Here is a tiny trained network, its code and every weight. The questions are about switching its units off for an input and a class, where a switched-off unit gives its printed mean instead of its output.

import numpy as np


def w(rows, s, z=0):
    codes = np.array(rows[::2]) - 128.0
    scale = np.full(codes.shape[1], s)
    scale[-1] = z or s
    return codes * scale


def norm(h):
    return h / np.sqrt((h * h).mean(-1, keepdims=True) + 1e-5)


def f(y):
    return np.maximum(y, 0)


def log_softmax(a):
    a = a - a.max(-1, keepdims=True)
    return a - np.log(np.exp(a).sum(-1, keepdims=True))


def net(x, mask):
    res = np.array(x, float).reshape(1, 4) / 4 @ E
    u = 0
    for l in range(2):
        y = f(norm(res) @ A[l][:, :-1].T + A[l][:, -1])
        res = res + np.where(mask[u : u + 3], y, B[l][:, -1]) @ B[l][:, :-1]
        u += 3
    return log_softmax(norm(res)[-1] @ U[:, :-1].T + U[:, -1])


A, B = {}, {}
E = w([
[145,145,167,49,102,28,143,139,167,86,162],'x0',
[114,185,172,138,115,73,68,46,166,195,113],'x1',
[112,150,137,188,183,135,131,36,147,54,128],'x2',
[153,27,221,204,253,101,150,140,53,185,164],'x3',
],0.0037)
A[0] = w([
[139,68,114,124,154,127,212,202,149,7,121,38],'L0N0',
[130,129,152,126,184,112,178,59,150,27,129,2],'L0N1',
[157,118,180,62,118,2,167,148,164,38,169,27],'L0N2',
],0.007,0.0025)
B[0] = w([
[139,162,138,34,138,114,115,102,48,167,217,222],'L0N0',
[135,104,138,237,98,12,37,187,152,80,149,188],'L0N1',
[110,111,96,193,143,254,153,102,125,202,33,254],'L0N2',
],0.0059,0.0056)
A[1] = w([
[156,83,168,69,87,91,167,228,141,217,87,30],'L1N0',
[160,44,254,119,225,70,227,144,146,139,109,59],'L1N1',
[130,153,210,117,135,51,124,50,183,203,90,2],'L1N2',
],0.0098,0.0023)
B[1] = w([
[136,126,168,254,187,56,92,64,147,43,134,235],'L1N0',
[113,221,60,47,18,151,125,119,219,102,64,255],'L1N1',
[172,77,111,54,163,160,193,199,11,100,207,222],'L1N2',
],0.0059,0.0073)
U = w([
[129,211,87,26,66,124,130,138,214,88,98,204],'0',
[176,100,128,49,163,131,165,166,2,110,218,169],'1',
[146,123,167,228,162,27,66,117,153,53,145,145],'2',
[119,97,98,191,152,241,141,123,96,205,71,162],'3',
[109,128,154,101,155,104,104,155,130,179,158,117],'4',
[84,50,209,87,137,102,156,162,214,152,145,1],'5',
],0.0068,0.0026)

Each question gives the input, the list of numbers given to net, and the class t.
The units are the neurons (one row each of A and B). Each row of codes is followed by its name. A weight is (code - 128) times the scale printed after its matrix; where a second scale follows, it is the last column's (A, B and U).
mask holds one flag per neuron, layer by layer. A switched-off neuron (its flag False) gives its mean, the last column of its row in B, instead of its output. The means were averaged over made-up inputs and are rounded, as every weight is.
A unit's drop is (log p(t) with every unit on - log p(t) with that unit switched off) / (log p(t) with every unit on - log p(t) with every unit switched off).
The circuit of an input: a set's keep is (log p(t) with only the set's units on - log p(t) with every unit switched off) / (log p(t) with every unit on - log p(t) with every unit switched off). Starting from all 6 units, units are removed one at a time, each time the one whose removal leaves the highest keep (on an exact tie, the one counted first), for as long as the keep stays at least 0.8.
circuit, biggest first: the units of the circuit, biggest drop first
most important unit: the unit with the biggest drop
k most important neurons: the k neurons with the biggest drops, biggest first
top k neurons in layer l: the k neurons of layer l with the biggest drops, biggest first
input [3,5,5,2], class 1: 2 most important neurons -> L1N2, L1N0
input [-3,0,-7,4], class 2: circuit, biggest first -> L1N0
input [-5,6,-4,-1], class 1: circuit, biggest first -> L0N2, L1N2
input [8,-6,-5,-6], class 3: circuit, biggest first -> L0N2, L1N1
input [1,7,-7,-4], class 1: 2 most important neurons -> L1N2, L1N1
input [-7,0,8,-4], class 2: 4 most important neurons -> L1N1, L0N2, L0N1, L1N2
input [-3,-6,-4,7], class 0: top 2 neurons in layer 1 -> L1N1, L1N2
input [-7,-4,1,8], class 0: 2 most important neurons -> L1N1, L0N2
input [7,0,4,-5], class 3: 3 most important neurons -> L0N2, L1N1, L1N0
input [-5,-4,-3,5], class 0: circuit, biggest first -> L1N1, L0N2
input [8,4,-8,-7], class 2: 3 most important neurons -> L1N0, L1N1, L0N0
input [-4,-5,-8,-2], class 2: 3 most important neurons -> L1N0, L0N2, L1N2
input [8,6,2,-4], class 3: circuit, biggest first -> L0N2, L1N1
input [-4,8,-5,-5], class 1: circuit, biggest first -> L1N2, L1N1
input [8,-2,-3,2], class 3: circuit, biggest first -> L0N2
input [-2,2,5,-1], class 2: 2 most important neurons -> L0N1, L1N1
input [-5,-5,1,-1], class 1: 3 most important neurons -> L1N1, L0N2, L0N0
input [2,4,8,-4], class 2: 2 most important neurons -> L0N1, L1N1
input [-6,8,2,0], class 1: 2 most important neurons -> L1N2, L0N2
input [-4,4,-2,0], class 1: most important unit -> L0N2
input [-4,-5,3,2], class 1: top 2 neurons in layer 1 -> L1N0, L1N1
input [6,4,4,6], class 0: top 2 neurons in layer 1 -> L1N1, L1N0
